Each name stands for a flat space through zero: a line, a plane or more. A row that begins with a name and a colon came from that space; any other row is followed by the name of the space it lies nearest, among the names in its block.
j47-j816: [  4  -3  -8   2   3  -8 -11  -2  -5  -4  -1  -7  -1   9  -2   1  -2   6
  -5  -8   0   5   2   7   4   4  -2  -2   5  10]
j215-j119: [  2   1 -14  -2  18 -12   8   2   3   2  15   9  -1  14   4   9  -6   2
   6 -24  12  -5  -1 -12  14   7  -8   2   4   4]
j24-j526: [-27   4   1   8 -14  17  -2 -26   6   1  -4  14   0 -28  19  41  -8  -3
   4 -27  20 -20  -7 -24  -1  28 -23  15  22  17]
j198-j831: [-12  -6  13  -1 -11  24  -8   9   4   4  -3  -5 -11  -6  14  -3  19  -6
   3  14  13  -3  -7  -3   9   3   0  -7  -3  15]
j660-j790: [  1  10  -2  -4  -7   3   1  11   3 -13  -7   5  25 -25  -6 -13   4 -14
  -2  13   3   0 -10   7  20   3  12  -1  -1  13]
[  1   6   3  -8   7  -1  -1   3  -1   1  -2  -8  -5   5   0   5  -1  -2
  12   6  -2  -1   0  -2  -3 -14   4   8   3   7]
j660-j790
j226-j352: [  5  13   0 -12  -4  11  12  19  -8  10  -3  -5   4 -13 -14   1   8  -1
  11  -1   1  18  -1   8 -10   3  -3  -7  -1   5]
[ -3   0   2 -14  -2  -6  14  -4  -2  14  -9   2  -9  -3  -2  -8  -9 -16
  14  13  27  13  11  -8  -1  -7  -6  15  -9  -6]
j47-j816
j256-j762: [  0   1 -19  -5   8 -13   3  -4  -2   4  -2  -1   9   9   1   5   3   5
  10   9 -12  -2   8  -8   2  -5   5   3   1 -10]
[  7 -10  -7   5   6   2 -10   2  -5  -7   8   2   4  15 -12   1   5  11
   5   2 -12   4 -11  -3   8  -6  -8  -4  -1  14]
j47-j816
j48-j377: [  5   0  -2  -1  -8  -2   7  -9   3   4  -1  -7  -4  -1  -7  13   3  -1
 -10   1  -4  -1   3  -4   1   0  -1   6  -8  -1]
[  5   3   3 -10  -1  10  -8  15  -3  -1  10 -18  16 -13 -13  -8   1   5
   1  -5 -15  -6  10   8  -8  -5  -1  16  14  -6]
j198-j831
[-10  -3  -6  -1  -4  -4  13  15   2  13   9   7   8   5   3 -14 -16  -6
  -6  -6   6 -16   9  11  -4  15   1   9   2   0]
j48-j377
j49-j168: [ -3  -1   2   7  -6   2  -9 -14   4  -6   0  -2   6   6   6   0 -10  -3
  -4  -5   0   7   0  -9   4   8  -2  12 -10  -8]
j215-j119: [ -3   7   6   2  21 -16   1 -19  30   7  -7  11   8  -8  13  -4 -19   7
  -8 -23  -2  -5 -11   5  19  20 -10 -14  16  12]
[ 19 -15  16  -8   4  -6   2   2   6  21  -6   2   0 -38 -11  27   9  -8
   1   5  -2   5  12   0   7  33 -15  17  -9  13]
j226-j352
j47-j816: [  7  -1  -2   5   4   1 -14   2  -7  -5  16  -2  13  15  -8   4   8  15
  -4  -1  -6  -2  -7   9   8  -6   8  -1   3   9]
j445-j444: [ -1 -10  -4 -13  10   8  -1  -8   5   9   2  -2   1 -14  17  11   2   2
  -4   6   9  -6   1   4 -10   7 -13   3  -1   1]
[ -8  11   2   2   1   2   3   5  10  -5  -3   0 -13   1   9   1  -3  16
 -12  -9 -15  -8  -8  -1  -2   8  14  -8   2   2]
j47-j816
[ 28 -14   7   3  -4   5   5   2  15  -8  13   3   1  16   3  12   2 -15
 -10  12 -11   4   4  -5   0   1   9   2 -10 -11]
j48-j377
[  9  -6 -10   7 -14  12  -1   3  -9   7  -3 -10  -5 -14  -3  10  -5 -12
  -4   2 -10   8  -1   1  -4  -6  -1   0   2  -9]
j215-j119
j198-j831: [  0  -2   1  -4   7   7  -3 -13  -3 -11   8  -5  -3  -3  -2  -7   7  -4
   0   2  17  17   1   7  17   9  11  -6   0   0]
[-12  15   9 -12   6  -1   6  -8  10   1 -15   7   1   3 -18  -1 -19  10
  14  14  -3   1  -1  -7  17 -15   8   0  -8  -8]
j47-j816
[  7  -3  -7  -7  -7   9  26  -7 -17   0 -11   4   3   7   4   1   8  -2
 -16  -3  14 -11  13   7  -7   6  11  27 -15  -5]
j48-j377

Each name stands for a flat space through zero: a line, a plane or more. A row that begins with a name and a colon came from that space; any other row is followed by the name of the space it lies nearest, among the names in its block.
j798j580: [-12  -2   7  -6  -5   1   2  17  -7  -5  11  -4   6   4  13   5  -9   0
   7   5  11  -4   8   0   1  -4  -4  -4  -8   4]
j572j625: [ 16   6  -5  14   7  -9   4   4   0   9  11   9   3  15  19   2  19  -5
  -8   3  -6   7 -12   8  13  -7   1   3  -5  16]
j736j636: [  0  -5  -6   0  -4  -9  -9  -2   5 -10  -2   5   4  -6  -2   6   1   1
   2   1  -7  -1   7  -2  -7   8  -3   9  13  -3]
j936j635: [  2  10   9  -6   5  29 -17  -1   8  -9 -11  10  -4 -16  -1  12  -4   3
   8  15   9   9   4  -8  -4  -3  -7 -18  14 -17]
j807j145: [ -5  11  -4  -1  -3   5   1  -5  -3  -6  -2 -11  -3   1  14  -4   7   4
   3  -4   4   3   0   4   1   0   4   1   1   3]
j103j46: [  6   3   6   1  -1  -1  -3  -3 -11  -4  -4  12  -2  -3  -4   0  11  -2
   2  -9   2   3   4   1 -12 -11  11  -3  -4   1]
[-17  -3   3  -7   0   8  -2   4   4 -10  -5  -7   0  -9 -12  -3 -11   3
   3   2   6  -5  10  -7  -4   3   4   0  -2  -8]
j572j625
j798j580: [ -9 -20  23   7  -7   4   6 -23 -17   9 -12  -3  14   3  -1  19  22   8
  -1 -11  18  -4 -14  -8  12   5  -2 -20   5  18]
j771j832: [ -8   0  -2  -3  -1  -4   2   0   0  -6  -8  -2   3   5  -1   1   1  -2
  -4   2  -1  -1  -5   6   3 -10   1  -7  -9   9]
[-2 -1  5 -4  1  4  4  6  3 -2  6  2  3 -1  6  6  0 -3  9  4  3 -3  2 -1
 -1  1 -1 -1 -6 -1]
j798j580
[-16 -14  -4  -3 -15  17   4 -12  -3   8 -15   9  19 -17   6 -19  12  -4
   1   3   6   2 -23  10 -11 -17  -2   2 -12  15]
j771j832
[ 14  16   3  -1   9  14  12  -3  -1  -6  -7  15  -4  -1 -13  -3   3 -10
 -10  10 -12  -2  -3   0  -1   3  13   7   7 -13]
j798j580
j808j243: [-11   2   9   0  -5   7   8   5   4   3  -6   7   2  -8 -11   3 -14  -3
  -2  10   9 -10  -1   4   5   6  -1 -10   0   6]
j808j243: [ 16  -7  -4  -1   2  -3  -4   9   3   1  -6   4   4 -13   3  14   2  14
   0  10  10   3  -2  11   4  -3 -17 -13 -16   0]
j936j635: [ -9   0  -3   6 -14  15   0  11   8  -2  -1   6   6  -7  -2  -2  -2   8
 -13   6  10   1 -10  -7  -1   8   3   6   0 -14]
j887j497: [-10  -3 -13  -3   0   8 -21  11   6   4  24 -12   1 -11  -6  -5   8   1
 -18   2  -2 -13   4   3 -12  -7   2 -11 -12  -1]
j736j636: [  7 -15  -4   3  -7 -14 -12 -12   1 -23  -4   4  12   4   2  16  12  24
  15   7  -7   8 -10  -3 -27  25   3  17  24   5]
[ 12  16   7   1   9 -12 -13   5  -4   2   2  -8 -17  11  -4   4  -8   3
   7  10  -1   3   7  -6  -9   1   0 -18  -2  -3]
j771j832
[  2   2  -8   0  -1  -4  -6  -4   8  -1   5   3  -4   2   0   5  10   6
   2  -4 -11   2  12  -2   1 -11  -9   0  -1  -9]
j808j243
[ -2   9  -1 -11   0  -5   1  -9 -22  -5  21   0  -4  -8  -3  -9 -11 -13
   1  -5  -2   6  -9   0  -3 -17   2   2  -1  -4]
j936j635
j619j54: [  5   5 -23   7  19   0  14 -26 -20  -9  -3  -6   3   2  -5   0   7   0
  -1  -6  10   3  16 -27   1   4 -20 -26  -8   7]
[ -2  12   7  -6  -9  16   1  -5 -12  -6  16   5   4 -20  -1   0 -12  -2
   8   6   7   7 -21  -5  -3 -11  -5  -9  13 -15]
j936j635
[  3  -6  -7  -3 -13 -21 -17 -14   5 -10 -10   3  15 -11   5  12   8  13
   7   1 -12  16   6  -2 -15  18  -5  10  25   2]
j736j636
[ -6  -7  -3   4   6   6  12  -3  -2   8  -5  -1   9 -10  -7   2  -5 -11
  -4  -3   1  -6   5   7  12   1  -5  -4  11   0]
j736j636
[  5   0 -16 -12  -3   4   2 -15 -18  21 -16 -16 -10   5  13 -24  12 -10
   6  19  26  -3 -34  10 -16 -18 -22 -16 -26  13]
j771j832
j742j221: [  7 -18  -1 -16 -12   2   2   3 -15  -3  32 -12 -13  -8  -5 -10  -3  -1
  -4  36  33  17  18   4   1 -14  -4  -4  -4  -4]
[  5  10  10  11   1  17  -2  -2   4  13  -3  10   0  -2   4   3 -11   3
 -16  13  -1  -4   5  -4   9  -2   3   0   5  -2]
j936j635
[-16  11  11   7  -5  12   1  -4  -5  -9  -5   3  -4  12   2   1  -3 -12
  -1  -5  -6   1   2  -9   4  -4  14  11  16   3]
j808j243
j572j625: [-13  -7   2  -8  -1  12  -5   2   3  -8 -10 -12  -3 -10 -13  -3 -19  -1
   6  -1   5  -9  13 -10  -6   3   1  -1  10 -17]
j103j46: [-16  -4   4  -8   1  -5   9  -3   3  -2   0   2   2   4 -14   2  -6   2
  -5  10  16   7 -10   0  10  14  -8   7  -3  -3]
[ 11 -17  -9  -1  -5  13  11 -12  13  -7  16  15  10  -6 -19  -4  -2  -1
 -12  -8 -19  -6  19  -4 -17  14  -6 -22 -23   2]
j807j145
j771j832: [  7  11  -2  -1   0  -9  -6   1  -6   7  -9  -9 -12   5   4 -13   3   1
   1  12   8   1  -1   1  -8  -7   2 -18  -5   8]
[ 16  19   4   0   2  -2   6  -4  -7   4   5  11   5  -1   3  -1  12   4
   8 -16  -5 -10   6  -1 -15  -5  10 -10  -2   3]
j103j46
[ 10  -3   4  -5  -4 -17   8 -13  12   0   0 -19   4 -13  -2  -4 -13  -9
  23 -22   1  11   8  -7   8   4  14  -1  -8   3]
j887j497
[ -9  -7   0  -3  -6  -4   5  13 -11  -6   4  -6   1   0  14   7  -4   2
  11  -6  10  -7   4  -4   3  -1  -6  -4  -7   7]
j798j580
[  3  -4  -2  14   0  -6   3   0   3  -5   6  10  -6  -6  15  -3  10  -5
   5   4   0  -4   6   1  -4   1 -30   2  -4  12]
j887j497
[  0 -21   7  10  -8  11   6  -1  -8   7   5   7  18 -15   5  -9   5  -4
   8   0  18  -4  -3   5   2  12  -7  16  10   1]
j771j832
[ -5   0 -17 -17   8   6  13 -11   2   2   7 -12   0  -2  -7  11  -3  -3
  -2   0  11  -6 -15 -12  -4  -7  -2  15 -10   0]
j771j832
[ -3 -22  -6   8 -10 -18 -10   2   2  10   2 -14  -1   3   6  -2  -3  12
   7 -17   3  -2   8   3   8   1 -15 -12 -10   6]
j798j580
[ -5  -4  -3  -3   6   4   6  -5   7   1   1   0   8   3  -5   3   0  -2
   0  -1   8  12   8   5   3   5  -6 -13   6  -3]
j619j54
[  1   2   0  -8  -2   6   7  10   0  -8  -7 -11   9  16  -5  -7  -6   2
   3   3 -13  15   5 -14   2   4  10 -13   6   5]
j887j497
[ 28   8   2  18   3 -23   8   4   0  19  17  24   3  27  26   0  29   8
 -11   2 -11  15 -21  18  10  -4  -2  11 -13  26]
j572j625
[  9  26  10  -4  21  19  12   1  -7 -12   2  17   0  -6  -7   3  10  -7
  -2  14  -7  -1 -15   0  -6   1  15   6   9  -6]
j798j580
[ -3 -14   8  -4 -16   1  -1   7   3   1  -8   4  10 -11  -5   8   7  -8
  -1 -18   0   4  20 -10  -4  17   5   4  -9  -8]
j619j54
[ -2  -9   6  -8  -9   2   2   7 -14  -2  20  -5  -7  -5  -3  -8   0   3
   2  26  24   8  14   0  -1  -5  -1  -6   1  -8]
j742j221
[  1   3  13   7  -5   3 -11  12  -1  -6 -22  -3  14 -10 -10  -1   4   7
   7 -10   7  -6   0   2   5  -3   6   5   0   0]
j619j54

Each name stands for a flat space through zero: a line, a plane or more. A row that begins with a name and a colon came from that space; any other row is followed by the name of the space it lies nearest, among the names in its block.
j462_j23: [ -3   8  -6  -8   8   2  11   5  -1   3  -1  12  -7   0   0  -5  -5  -2
  11   5 -10  -4  -4   2   4   6   3   2  -2  -2]
j481_j323: [ 4 -3  0 -2 -4 -4 -7  6  4  0  1  8 -4  7  3 -1  0  0  7 -1  2  0  1  3
 -4  1 -7 -8  0  4]
j178_j574: [  0   0 -18  -7 -18  -4  -1 -11  -6  -5  10  -2   4   1 -10   4  -4   8
   0  -2 -12 -12   1   1   4  -1   6   7   8 -12]
[  9  -2 -17  13 -15  -7 -13  -9 -26 -13  19  11   4 -11 -14   0  -8   8
   3  -1 -21 -13   6  -2 -10  -6  10   1  22 -12]
j178_j574
[  2  -2 -14  -2  -9  -7   0  -5  -8  -6  12  -1   2  -8  -9   1  -3   0
  -1  -4 -10  -1   5   4   6  -4  11   2   4   6]
j178_j574
[  1   2 -10 -23 -17  -8  19  -8  12   5  -1 -13  -7  12 -14 -12  -3  -1
 -10   1   0 -27  -1   2  13  21   8   7   0 -11]
j178_j574
[-6  9 -5 -1  1  5  7 11 -5 -1 -2  5  4  2  0  1 -8 -1 11  4  1 -4  1 12
  5 -2  6 -4 12  5]
j462_j23
j437_j170: [  4  -4 -22   7   9 -11   2  -4  -2  -4  12  14   6  11  -2  -5  -2  -4
  -8 -13 -22  -3   9   7  14  10  15 -26 -15  12]
j519_j688: [-1 -6 12  3  0  4 -2  1  2  5  4 -5 -3 -2  3  3  7 -1  3 -5  7  1  9 -1
  1 -2 -2 -8 -4  1]
j481_j323: [ -5  -3   1  -2   2  16  -5  -4   5  10  17   0  -5  -5  -2   7 -12   8
  -3  -3   4 -10   1   9   2   8   6  11   2 -10]
[-6 -4  3 -6 -8 13 -4  3  0  1 -8  3  2 -2 -9  8 -2  9 -4 -7  4 -2 11  5
  1 -1  0 -1 11  4]
j481_j323
j519_j688: [ 1  4  9 -3 -9  9 -1 -2  4  8 -1 -4  1  3  3 -4 -3 -1 -5  9  6 -1  5  1
 -1 -1 -6 -9 -9 -1]
j725_j874: [ -1   9   8   1  -2  20   3  -4   0  -7  -1  15  -9 -11   7  -4  21 -14
  -2   3  -4  35  18   6  18  -5   0   5  -6   4]
[ -5   0  12   0  12   4 -12   8  14   2   5 -16   4   2  -5  -3 -13   6
  -8 -12  -5  10   2  -3  -1  -7 -13   9  -7  -4]
j481_j323

Each name stands for a flat space through zero: a line, a plane or more. A row that begins with a name and a colon came from that space; any other row is followed by the name of the space it lies nearest, among the names in its block.
j705_j487: [  0   6   4  -3   1  -1   1   7  -6  -5   6  -1   3   9   5   1   1   8
   2  -3   4   3  -1  -3   2  -7  -3 -11   5   6]
j849_j242: [ 8 -3 -4  2 10  3 -2  8 -2  3 -4  1 -3 -3 -1  4  6 -7 -1 -2  8  1 -3  5
  1  3 -5  5  3  2]
j480_j597: [  1  -7  -3   5 -11  12   5   3  -7  -4  -1   4  -8 -13  -1  10   2   1
 -10  -8   0   1  -9  -7  -4   4   6  -1   3 -16]
j111_j720: [ 20  -4   4  -4   0  -2  11   4   1   0  -2  -8 -14  10   5   6   0  12
  -2 -18   2  -7   3 -11   5  -5  -2   5 -13   2]
j385_j944: [  5 -14   1  -5   3  -7  -4   2   2  -3  -7   0   2  -6  -6   1  -4   2
  -7  -1   4   0   4   3   0   6  -4   7   5  -1]
[ -4  16   9  -4   2   2   0   7 -12   0  24   9 -14  16   9  -8   4   2
  -6 -10   7  -3   6  -8  -6  20 -26  13   1   1]
j385_j944
j373_j600: [  2   8   9  -1  -3   2  -2   0  -3   7  -2  -4   2   8  -5 -13  -4   3
  -4   4  -6  -5   0  -6  -3   4 -18   2   6   3]
[ -5   5  -5  -4  -5  -5  -2   0   4   3   0  -1   0 -12  -4  -3  -1  -8
   4   5   9   2   7   7  -7   0   2 -10   0  -5]
j111_j720
j849_j242: [-20   7   6  -7 -30  -5  13 -16   8  -7  14  -4   2   8   5  -7 -21  22
  -4  15 -26  -7   1 -13 -11 -12  11 -17  -9 -10]
j829_j239: [  3   7  -2   6  -4  -6  -7  -4   1  -3 -15 -13  13   8   3  -1  -2 -10
  -2 -10   0   4  11  -1  -3  -3  11   2  16   5]
j385_j944: [-12  14  -2   1   3  10   1  -2 -11  -3  15   7  -6  18   6 -10   1  -2
  -5 -11   5   1  -5  -7  -8  10 -10   8   4  -2]
[ 16  -4  -3   6  22   4 -12  10  -4   4  -8   3   1  -5  -4   3  17 -18
   2 -11  17   5  -3   8   7   8 -10  11   7   7]
j849_j242
[  5   7  -7   1 -12   1  14 -10   2 -10   0   5   3  -5   0  -8 -12  -6
   1 -21  18  -1  10   5  -4 -17 -20  14  -5 -16]
j373_j600
j824_j543: [-4 -1 -2  4 -4  3  0  2 -7  4  2  3 -2  0  4  4 -1 -4 -1  3 -1  1  0  2
  3 -3 -5 -1  0  0]
j544_j325: [  5   1  -3   2   2  -2 -11  10  -8  15  -1  -1  -9 -14  -8  -3  14  -6
   4   3 -15  -5   7  -2  10   8   0  -7  10 -10]
j480_j597: [ -6   7  -4  -5  -8  -2  -2   0   7   4  -7  16 -12  -3   7   7   1 -10
  -7   7   2   5   3  -3 -14   7   9   1   6 -17]
j111_j720: [-15  -6   1   6  10   8 -13  -6  -9  -4  -1  11  17   0  -3   1   1  -3
   1  15  -8   6  -5   6  -1   5  -6   5  14   4]
[ -4   2   1   2  -4   2  -5  -1   3   2  -6  11  -8  -3   6   5   2 -16
  -3   6   4   1  -1   2 -16   7   6  -4   6  -6]
j480_j597
j576_j219: [ -1  -5  -6  -7  -6 -18  -5   3  -1   1   5  -9   4  -5  -1   2   6  -2
   2   3   4  -2  -9  -6   0   3   1  -1  -6  -3]
[ -5  11  -6   0   2  -5   0   6 -16  -1   6 -10  -9   6  -1   3   5   8
   5  -9   1   2 -15  -4   7 -13   1  -7 -10  -1]
j705_j487
j373_j600: [-1 -6 -4  0  3 -2 -2 -1  2 -1  2  2 -6 -3  4  6  2  1  0 -2  0  4 -7  2
  4 -2 18 -7  2  4]
[ 1  0 -2  0  4  2 -3  3  0 -2 -1 -1  0 -1  0  2  3 -2  1 -1  3  2  1  4
  3  3  0  1 -1  0]
j849_j242
[ 12 -12  -5   5  -5  -7   0   6 -10   8  -7 -10   1 -18  -2  10  -1  11
  -9  14  -6   2   7   8   8   9  -2  -9  -9   1]
j385_j944
[ 3 -6  3  3 -1  5 -1 -3 13  0 -7  9  5 -8  0  1 -5 -8 -1  5 -2 -4 11  4
 -6 11  1  8  6 -1]
j705_j487
[  6  -4   4  -1  -1   8   2   3  -5 -12   8   7  -8   1  -6  -7  -3  -1
  -2  -2  -4 -11   5  -2   2   3   1  10  -1   2]
j829_j239
j12_j132: [ -4  11  -9  -8   3   0 -12  -5 -12   3  -6   7   0  -6   0 -11   4   0
  -5  10  13   5 -10   2  22  -6  11   0  -3 -18]
[ -5  -5   0   5  -3  -8   4   1  -3   0  -4 -10   2   0  -4  -3   5   4
  -1   0  -2  -1  -4  10   0   6  -1  -1   0  -4]
j12_j132
j12_j132: [  0  -8  10   4  -5  -1   3   5   8  -7  -3  -1  -1   0   1   4  -1  -7
   4  -5  -7  -6   4   6 -14   6  -1   1   0   7]
j544_j325: [  8   6  -5   5  10 -11  -3   7 -11   1   2  -3  -3  -5  -6   2  16  -2
   1   8 -15  -4  11   2   0   4  -6 -12   8  -9]
[ 16 -10  26 -18  -8   4 -20  18   9  -1 -13  21  -8 -12   6   1   2 -21
   5   0  -1 -18   5   5 -11  -7  14   1  -5   2]
j12_j132
[-12   4   5  -3 -20  -2   9  -9   4  -5   8  -1   2   7   1  -4 -16  14
  -3  10 -19   0   0 -10  -5 -10  10 -11  -5  -5]
j849_j242
j829_j239: [ -5 -25  10   7  -6   1   1   0 -25 -24  15   6  -8   0   5   4  13  -6
 -13  -8  -4   0  -1  -4   0  14  10  10  19   8]
[  1  -6   7 -11   2   0   3  -9   1  -3  -2  -3  -3   7  10  -4   0   1
  -4   1  -3   4  -5  -2  -6  -2  -3  -2  -2   4]
j544_j325
j923_j906: [  1  10  10   1  -1  11   2  19 -14   5  -1   3 -10  10  -6   6   4   9
   6  -1  -5  -7  -2   7  14 -12   1  -4  28  18]
[ -4  -3  -3   1  -9  -3 -15   7 -10  10  12   1 -10   2  -1  -4   1   4
  -4  -5  -9   4  -4   1  -2   1  38   1  13  23]
j373_j600
[  2   0   4  -5   5  -1   0   0  15 -11  -4  -8   1   4 -10 -10   4  14
  -2  -6  -3  -9  -1  -1  -4   5  13  -1  -5   0]
j824_j543
[ 9  5 11 -2 -8  2 -8  6 11 -5 10  6 17  4 13 -5  1 11  3 -2  1 13 11  4
 -8  1 -8 -2 16  9]
j705_j487
[-10   2   1  16  -8  15   1   4   8   3 -10   1 -12  -9   5  -3  -3  -8
   2   2  -3   1  13  18   2   0  -8  13   1  -6]
j829_j239
[ -4   1   4   8   2   0   0  -4  -5   3  12  -4   0   1   6  -2   1   0
  -8  -2   2  -6   5  -4   5  16 -17   2  -4   2]
j385_j944
[  6 -15  -4   5  -7  -6  -2   8   1   8 -13 -11   6 -15 -10   8   1   7
   1  12  -8   5   7   8   4  -5  14 -12  -5   2]
j385_j944
